Facts:
flaston 564 <- baklam, beper, direvas, doflu, fegik, flistokin, fugre, lubregra, miflo, nobri, stabro, stutir, tratir, vaskim
flaston 690 <- bikos, boli, brazekis, briflir, broki, brubobran, brukal, busuk, dabrukos, dako, degu, dovu, drati, drefe, drevas, dridufol, fidok, flotrak, fogruda, getruflum, girok, gofu, gomor, grabrak, gura, kevo, klaben, klidofa, ledovu, lesus, loropu, lotra, mibrir, mukoron, nesto, nimadruk, nuto, plotonan, plumun, pubren, pugim, radam, ravin, roklus, sagru, satrin, sitren, skebemok, skevos, skigiklen, skulu, stedrur, suklo, taflin, tamur, tebotro, tistok, tromem, vudulo, vusaplo, zeso
flaston 147 <- debraplen, dinur, dritefu, gugik, kilin, klegeflak, kuvin, lifa, losur, mastil, ralal, reri, sobrim, trotek, volas, zotrim
flaston 270 <- drikal, druba, fupe, gaklapu, kalo, kelus, komo, modul, nibe, nifle, pidrem, pledim, trapla, tuflos, zifik
flaston 930 <- fison, flakluk, klepok, mosem, nabak, pledrubrun, poskam, puskin, rupumil, segok, stagitol
dedol 370 <- baklam, bastal, botak, broki, direvas, dovu, drati, drevas, flistokin, flotrak, gaklapu, gomor, ledovu, mibrir, modul, plage, plidrol, puskin, riklas, segok, taflin, zotrim
dedol 920 <- beper, bidros, biges, bikos, boli, dako, dinur, doflu, dredudok, dridufol, drikal, dritefu, druba, fison, flakluk, fogruda, fufan, fugre, girok, gofu, gugik, gura, kelus, kipizun, klaben, klaskom, klegeflak, kobim, komo, lifa, loden, losur, mastil, mukoron, nesto, plapli, plotonan, pubren, radam, ravin, roklus, skevos, skulu, sobrim, stagitol, suklo, tebotro, tistok, trapla, tratir, trukle, vaskim, vudulo, vusaplo
dedol 442 <- bizir, dabrukos, fupe, gredren, grosis, nobri, skigiklen, trobu
dedol 515 <- brazekis, briflir, briske, drefe, grimeplu, kliskin, loropu, madreti, nater, poskam, pugim, stabro, stedrur, tamur, tograr, zeso
dedol 580 <- brubobran, degu, drafle, dreskos, grabrak, griso, kevo, kilin, klepok, kuvin, lesus, nuto, pledim, pledrubrun, plumun, ralal, reri, sagru, satrin, sitren, skebemok, skugal, stapus, stutir, trotek, volas, zifik
dedol 408 <- brukal, fegik, fevali, kalo, mosem, stubo, tuflos
dedol 591 <- busuk, debraplen, fidok, flustos, getruflum, gomom, klidofa, lotra, lubregra, miflo, nabak, nibe, nifle, nimadruk, pidrem, rupumil, tromem, zuple
{bikos, dinur, drafle} gravim puskin
{bikos, zuple} gravim flakluk
{bikos} gravim vusaplo
{brazekis, sitren} gravim debraplen
{briflir, fogruda, plidrol, sobrim} gravim stapus
{briske} gravim riklas
{brubobran, zuple} gravim dredudok
{degu} gravim modul
{degu, kobim, kuvin, reri} gravim drikal
{doflu} gravim biges
{dovu} gravim mibrir
{dovu, mukoron} gravim grabrak
{dovu} gravim plapli
{drafle, radam, trapla} gravim beper
{dreskos, sobrim} gravim tromem
{fevali, miflo} gravim losur
{flotrak, sagru} gravim lesus
{flotrak, pugim, trotek, zotrim} gravim vudulo
{flotrak, radam} gravim madreti
{fogruda, tograr} gravim fegik
{fugre, tistok} gravim nifle
{fugre, mosem, mukoron} gravim fison
{fugre} gravim gredren
{fupe} gravim kipizun
{getruflum, radam} gravim drevas
{getruflum} gravim skigiklen
{gofu, sobrim} gravim bidros
{gofu} gravim nesto
{grimeplu} gravim drefe
{klaskom, pledrubrun} gravim rupumil
{kobim} gravim fidok
{kobim, stubo} gravim pledim
{kuvin} gravim skevos
{miflo} gravim vaskim
{mosem} gravim plage
{mosem, plotonan} gravim ravin
{mukoron} gravim nimadruk
{nater, plumun, tograr} gravim kalo
{nater} gravim lubregra
{nibe, tuflos} gravim klidofa
{nibe} gravim druba
{nobri, trapla} gravim dabrukos
{plotonan} gravim botak
{poskam} gravim flistokin
{poskam} gravim tebotro
{poskam} gravim pidrem
{reri} gravim skebemok
{reri} gravim kliskin
{segok} gravim bizir
{sobrim, trapla} gravim klaben
{stubo} gravim roklus
{taflin} gravim loden
{tistok} gravim dridufol
{tistok, trapla} gravim kevo
{trapla, tuflos} gravim nuto
{trapla} gravim klegeflak
{trapla} gravim volas
{zotrim} gravim bastal
sebru vusaplo <- baklam
sebru pugim <- bidros
sebru ledovu <- biges, broki, drefe, fogruda, gomor, losur, mosem, nifle, plapli, skulu
sebru gura <- broki, gugik
sebru miflo <- busuk
sebru skevos <- dabrukos
sebru nuto <- debraplen, mosem
sebru brubobran <- debraplen
sebru kobim <- degu, flustos
sebru druba <- doflu
sebru dovu <- drafle, fegik, girok, kliskin, stagitol
sebru mibrir <- drafle
sebru skigiklen <- drati, klaskom, tamur
sebru doflu <- dredudok
sebru boli <- drevas
sebru klaben <- drevas, gomor, miflo, nuto
sebru degu <- dritefu, kliskin
sebru trobu <- dritefu, roklus
sebru mastil <- fevali, girok, satrin
sebru gofu <- fison
sebru roklus <- flistokin, skugal
sebru segok <- fupe, satrin
sebru fogruda <- gaklapu, plidrol, skugal
sebru loden <- girok
sebru fupe <- griso, nabak
sebru briske <- grosis, kuvin, skebemok, tistok
sebru klaskom <- komo
sebru lubregra <- loden, pledim
sebru nesto <- loden, pugim
sebru satrin <- nifle, trobu
sebru fufan <- nimadruk
sebru plumun <- nobri, plage, pubren, skebemok
sebru skebemok <- pledim, vusaplo
sebru suklo <- poskam, sitren
sebru skulu <- pubren
sebru gomor <- pugim
sebru kliskin <- stagitol

Known rows:
tuflos: [ 20  -2   3   2  26 -11  20  17  26 -27  10   9   8  18 -24 -16 -16  18
   9  59  10  -8  -8   4  -4  18  -6 -10 -21 -29   6  15   8 -14   1 -10]
grabrak: [  2   0  -1   7  -1   0   9  -9  -7   2  13  12   0   5  -1   7   4  16
   5  -7   0  13   4   2 -10  11  -5  -8   6   3  -6   5  -3   4   3  -9]
kevo: [  3   3   0  10   0   0  13  -9  -6   6  14  12   0   3   0  11   9  13
   6  -3  -2  14   7   1 -11  12  -5  -8  10   4  -7   7  -4   4   6 -10]
fupe: [-33  -7  11  13  -7 -16 -11   0  17  12  -6 -22   4  -2  -5 -10  -1   8
   5  13  -4 -16 -16  12  19 -17  -4  -6   6 -23  29   2   5 -21 -21   2]
bikos: [ -6   1   0  14   4 -29   7   3   9 -10 -12  -4  19   4  -7   8  -3  10
   5  28  20 -11  -5  14  -7  -3  -7 -16  -1 -27   0  10  12 -24  -3  -6]
flakluk: [ 10 -10  -3   9   0   0  19 -14  -1  -5   6  -5  -4   9  -7  -2  14   0
  -6   4  -8  17  -7   8 -16  -1   2  -2   6  21 -16  -3 -11   1   1  -2]
pidrem: [-15  -9 -13  -7 -22  -4  -5  14 -16  38  22 -22   4 -17  11  -2   7   3
   3 -31   0 -15 -18 -13  15 -15  28   9  35  20  22  -8  -6   9   7   4]
komo: [ -1  -7  -4   4   6  10  11   0  -6   5  29   5  -7   4 -10   0   7  18
   4   6 -11   9 -13  -6  -2  11  10  -5   0   0  -2   7  -4   8   0 -10]
grosis: [ -5  -3 -23  -4 -14  11 -15 -20 -17  17 -14   3   0  -3   0   2 -12 -12
   0 -18 -24  22  -8 -10  -2 -11  18   6  -6  26 -20  -6  -6  13 -15  11]
briflir: [-11  -1  11 -34   2  48 -26  29  -5 -19  -4 -14  40 -27  24 -44  26  44
  19  27 -29 -25  16   8 -24 -34 -83   7  -1 -33  11  11   7 -49  13 -45]
girok: [  6  -4  -9   6  -1  14   8 -17  -3   5  -4   9 -16  -2   9   8   2  12
 -13   5 -23  11  19 -10  -1  29  17 -10   7   5   7  -6   4  -7 -10 -13]
stedrur: [-14  -1  11  11  -1   3  17  -8 -12   6  21  21 -10   5  19 -13   6  22
  12 -18   1  14  10  -1 -12  -2  -8 -21  11   2  -8   2   2   0  -9 -20]
broki: [  0  -4  -6 -14 -18   8 -19  -4 -11  10  10 -17   6  -7   8  33   8  -9
  -3 -24  -8  -9   7  -7  -9  37  24   5   7  10   6  -1  -1   2   5  10]
boli: [ -4   7   8  -3  -3   7  -1 -11   2  -9  15   6   0   4   1  16   4   7
  12  -4   0  11  15   5 -12  22  -4  -2   4   4   0  10 -13  19   6  12]
gredren: [-12   4   0   8  -9  -2  -5 -11 -13  16  -1  -1  -7  -5   0  13  10 -16
  -1 -17  -8   9 -14  -2  10 -12  -7   4   2  15 -16  -6 -10   7   2  10]
kipizun: [ 15  12   0   4   8   4   7  -3  -4  -4   5  11 -12   3  -6   1   0 -10
  -1   9  -3  18  -3  -3   1   4 -11   4  -9  10 -21  -3 -11  11   6   6]
taflin: [ -5  -2  -6   4  -5 -13 -14  12   6   7 -12 -18  32  -9  -7  17   6   4
  -3   8  12 -19  -8  12   6 -10   0   9   6 -12   9   7   5 -14   9  -7]
kliskin: [ -7   5  12  14  11   1  24 -18  -2  -1   0  24 -40   0  21 -27  -3  -4
 -14  -9  -8  19  12  -4  10  -5  -6 -24   3   2  -2 -21  10 -11 -19 -10]
skigiklen: [-24   6   5  12 -11  -4 -11 -12  -4  24   6  -2  13  -2  -4  12  16   9
   8 -18  -4  14  -4  10   1 -10 -12   3  22  13  -3   3 -16  14   0   0]

Rows:
No name comes twice in this set of rows, the named rows included.
[-17   0 -11  -5  -6 -12 -25  -8  -9   1 -30  -9  20  -4   1  -7 -27 -22
   2   6   2  -7 -13   3  10 -27   6   0 -29 -11 -19  -2   9 -15 -21  16] -> nobri
[-17   9  11   9  -5   2  -6 -18   2  12  -9  -4 -29 -10  10   6   6 -24
 -14 -12 -19  13   1  -1  21   5  -9   5   7  10   8 -19  -4   1  -8  15] -> trobu
[ -5  -8 -13  -1 -10  -1  -2   5  -5  17  19 -13   2  -4 -10   8   4   6
   8  -2 -10  -3 -20  -6   9   9  16   9  16  15  10   3 -12  11   5   6] -> modul
[ -3  -2  12  12  18  -5  -9  14  11  -5 -11   4  21  -1  -4   2   2  17
   1   7  26 -13   9  17   0 -15   3  -6 -14 -28   2  14  14  -7 -12 -16] -> sagru
[  6  -5 -13  -1 -12   6  -6   2 -15  22   7 -10  17  -9   0  31  16   5
  -1 -14  -4   0  -6  -9   1  15  14  10  17  15  -5   1  -8  11  17  -9] -> drati
[-11  10   1   7  -4 -20 -11  -7  28   7 -34 -14  16  -7  -2  -1  -3  -1
 -11  20   0 -16  10  19  23  -8  -6  11  20 -11  31  -7  -2  -9  -1   7] -> dovu
[ 13  -7 -10   8  -2  10   7  -2  10   4  -4  -3 -42  12  -7  -5  12  -6
 -19   4 -28   9  -4 -12  -1  23   7  -7   7   6  19  -1  10   1  -3  -8] -> dritefu
[ -2  -9   3   7  -9 -12  -5  -2  24  -6 -29 -30  14   0  -3  -2  10 -18
 -15  17   1 -16  -4  21   8 -15  -1  15  11   5  19 -12  -5 -19   1  14] -> segok
[-22   1  13  16   7 -25  13   1   4  -7  -5   5  12   1  13 -14  -7  22
  10   6  27 -15   4  13  -9 -25 -16 -30   2 -32   6   3  17 -35 -14 -20] -> brazekis
[-14  -1  -5  12 -14   1  -8  -8 -15  26   5  -5   9  -8   3  21  16   8
   1 -22  -8   5  -4   1  -3  -2   0  -2  16   9  -5   4  -5  -4  -4  -8] -> dabrukos
[  4  -8 -20  -4  -3  -9 -11 -11   2  -5 -23   2  26   9  -4  -4 -21  13
   6  19   1  -9   1   4 -12  -5  14  -5 -12 -10  -8  10   9 -15 -13  -8] -> tistok
[  6   4   4  -9  11  -2  -4   9   5 -16 -12   1  11  -1  -5 -13  -3  -5
  -3  25   7 -12  -7   7   1 -21 -30   2 -20 -17 -11   3   6 -22   6  -2] -> dreskos
[  3  -1  -4 -29   1  29 -24  31  12 -18 -23 -24  21  -4 -17 -26  18   7
   6  44 -33 -21 -10   6 -10 -22 -61  17 -13 -22  15  20  10 -23  20 -24] -> sobrim

Now the same elements, written a new way:
Known rows:
bizir: [  8  -3  23   3   0  -7   3  11  -1   7  -8 -18 -10  11  -6   7   5   6
   1   5  11  -3   1  10   5   7  -3  -4   4  14]
bikos: [  1  12 -34  -7  26  17   7  -4 -21 -17  30  27  12 -18   9  -1  -4  -2
  -9  -8 -12   1  -6 -17  -9 -17  19 -14 -11   9]
sitren: [-30  -2   5  -7   2  -6 -22   8  -6   8   1  18   3   2  -5  -3   2 -10
  21 -14  23  -1  -7 -14   8   5  27   7   3   2]
baklam: [ 28  -6   5  20 -12  -7  13 -14  -1  -5   7  19   8   9   0   9   7  13
  -2 -18  22   5  17  -2  14   8  -2   5  15   8]
satrin: [-35  -8  17   2 -11 -15 -15  -2  13   5  -3  -9   8   3  -1 -11 -12  -6
  16  -1  -5   1  -5 -12   0 -10   8  23  17  -6]
trukle: [  3  -2   3  -3  17  13  12   0  -5   1   7   5 -16  10  -8  -6   1   6
   1   4   8  -4 -14   3  -1   0  -7 -19  -8   9]
fupe: [-17  -2  -7   9  18  -5  27  -7   0 -17 -15  15   3  12 -15   5   2  13
   0   9  26   9 -12 -12  13 -18  -8   7   5  -4]
zotrim: [ 11  -3 -27   5  11   0   8   5  -8  -2  16  13  20 -18  -4  27   7  -4
  -7  -5   1   6  14 -13  22 -19  29   4   7  35]
modul: [ -3 -14  43  29   5 -22  27  11   7   5  -9   0  -5  27 -29  20  12  10
 -11  21  44 -12   2  16  32  16 -16   0   4  26]
miflo: [-31  11 -25   2   5  29  -4 -12  14  -6   5  34  -2  13  -8 -16 -21   0
  -7  -3  16  12  -6 -10  24 -16  -6  -7 -12  -5]
fegik: [ -3 -19  26   1 -17 -26   3  20  -2   3  -3 -27  22 -21  12   1   2   9
  -1   6 -28  -6  28   1  -9  14   3  12  15 -16]
dritefu: [-17 -16  12 -18   1  11  41  -9  11  -5   3  -1  -9  -8   7  -6 -10   9
  18  -3 -18 -10 -17 -12   7  -4  -8  -1   5  13]
dridufol: [ 33  11 -14 -18   2   4 -12  -6 -10   4 -13 -35 -23 -13  16  -3   8  -2
   3  -3 -23   3 -17   4 -43   4  -9  -8 -12 -18]
plotonan: [ 16  14 -39 -22  17  30   0 -28  -8  -6 -19   3 -24  10  -8 -10  -7   3
  29 -28  29  17 -47 -18 -17 -13  -8 -15  -8  -9]
skevos: [ -5   1  52  -1   9  18  19   6   2  12  22 -12 -14  28  -9  -7 -11   6
   0  12  14 -18 -12  12  20   8 -12 -25  11  30]
direvas: [ 13 -10   3   4  -4  -3   7   9  -2   6  -8  -8  11   4 -10  18   0  10
  -3  -3  29  10  11   0  15   2  -1  -2   6  14]
gofu: [  8  13 -30  -6  30  18   5  -7 -22 -11  28  14  10 -14  12   3  -4  -4
 -13  -3 -13   9  -7  -9 -13 -21  12 -16  -6   7]
tebotro: [  9   2  27  -6   5  15   8   5  -1   7   9 -17 -19  15  -2  -7  -5   3
   3   5  -1 -10 -15  12  -1   9  -9 -18  -1  12]
tograr: [  2  -6 -23  12   6 -10  -4   7 -19 -15   8  17  28 -10  -6  12   9  -2
  -2  -9  22   5  17 -17  13 -15  28   6   1  17]

Rows:
No name comes twice in this set of rows, the named rows included.
[ 22  -2  18   3  -9 -14   4  12  -3   9  -9 -22  -5  13 -13  15   9   4
   3   5  21   1   7   8   6   8  -6   0   6  21] -> riklas
[  0  -3   3  -9  12  18   9  -7   1   7  10   4 -12   0   0   2  -4   2
   8  -2  -7  -7 -18   4   7   0  -4 -21   2  18] -> lifa
[-54  -6  16   6  10   2  -7   3   5  10  14  41   8  17 -14   4  -6   1
  18  -5  32  -2 -13 -11  46  -3  29  -3  18  23] -> reri
[-19  -5  57  30 -11 -18 -11  -9   9  12  29  24   2  34   4  -7  -3  -8
  11  -6   5 -19   7   0  10  20   3   8  27  11] -> skebemok
[  2   5 -26 -12  21  14   7   2 -11  -3  26  12   6 -25  15   5   3  -5
 -10   2 -32  -4   2  -4  -1  -9  12  -7  -7  11] -> dinur
[-41 -10   5   0 -27 -12 -13   9  13   1 -20  13   2   4  -4  -8  -9 -11
  16   0   0  -2   4 -15   6   7   5  28  -4 -15] -> skugal
[-16  -9  47  -3  -3  16  27   3  23   7  18  -9 -13  24  -4 -13 -20   3
   6  14  -2 -15 -10   1  21  -1 -19  -8  10  22] -> roklus
[ -9   5 -40  10  19 -26 -11   4 -18 -21 -11  21  26 -26   2  15  27  -5
 -10   1   2   4  13  -9 -13  -6  16  22  -7 -26] -> tuflos
[ -8   6 -35   1  39  -3  11  -5 -20 -20  -1  31  -2 -18   3   2  11   4
 -17  12  -1  -2  -9  -3 -13 -10   3  -7 -17 -24] -> nibe
[ -6 -10  26  16  -7 -42 -16  26   0   1 -15 -16   3  -5  -4   9  29  -3
 -13  21  -5 -22  15  22  -5  27  -1  13  -1 -14] -> kalo
[-53 -15  37   6  11  -6   7   2   4   4  13  14  16  16 -14 -10 -25   9
  24   1  30  -3 -17 -29  29 -17  20   9  30  20] -> degu
[  8  -2 -33   3 -15  -5   2   9   3 -16   5  12  22 -14   5  13  -1 -11
 -17  -1 -13  19  33 -20   7 -20  10  25  -8  10] -> plidrol
[-43  -4   2   0  -1  -8 -18  17   5  16 -29  11   7  -4  -1  -5  -4  18
  -2   8  20   0  11  17  21  23   3 -12   1 -34] -> klepok
[ 11   0 -20 -12 -20  -8  11 -16  19 -13 -46 -17 -32  -9   4 -16  11  -1
   2   2 -25   2 -17  13 -43   4 -39  25 -23 -56] -> nifle

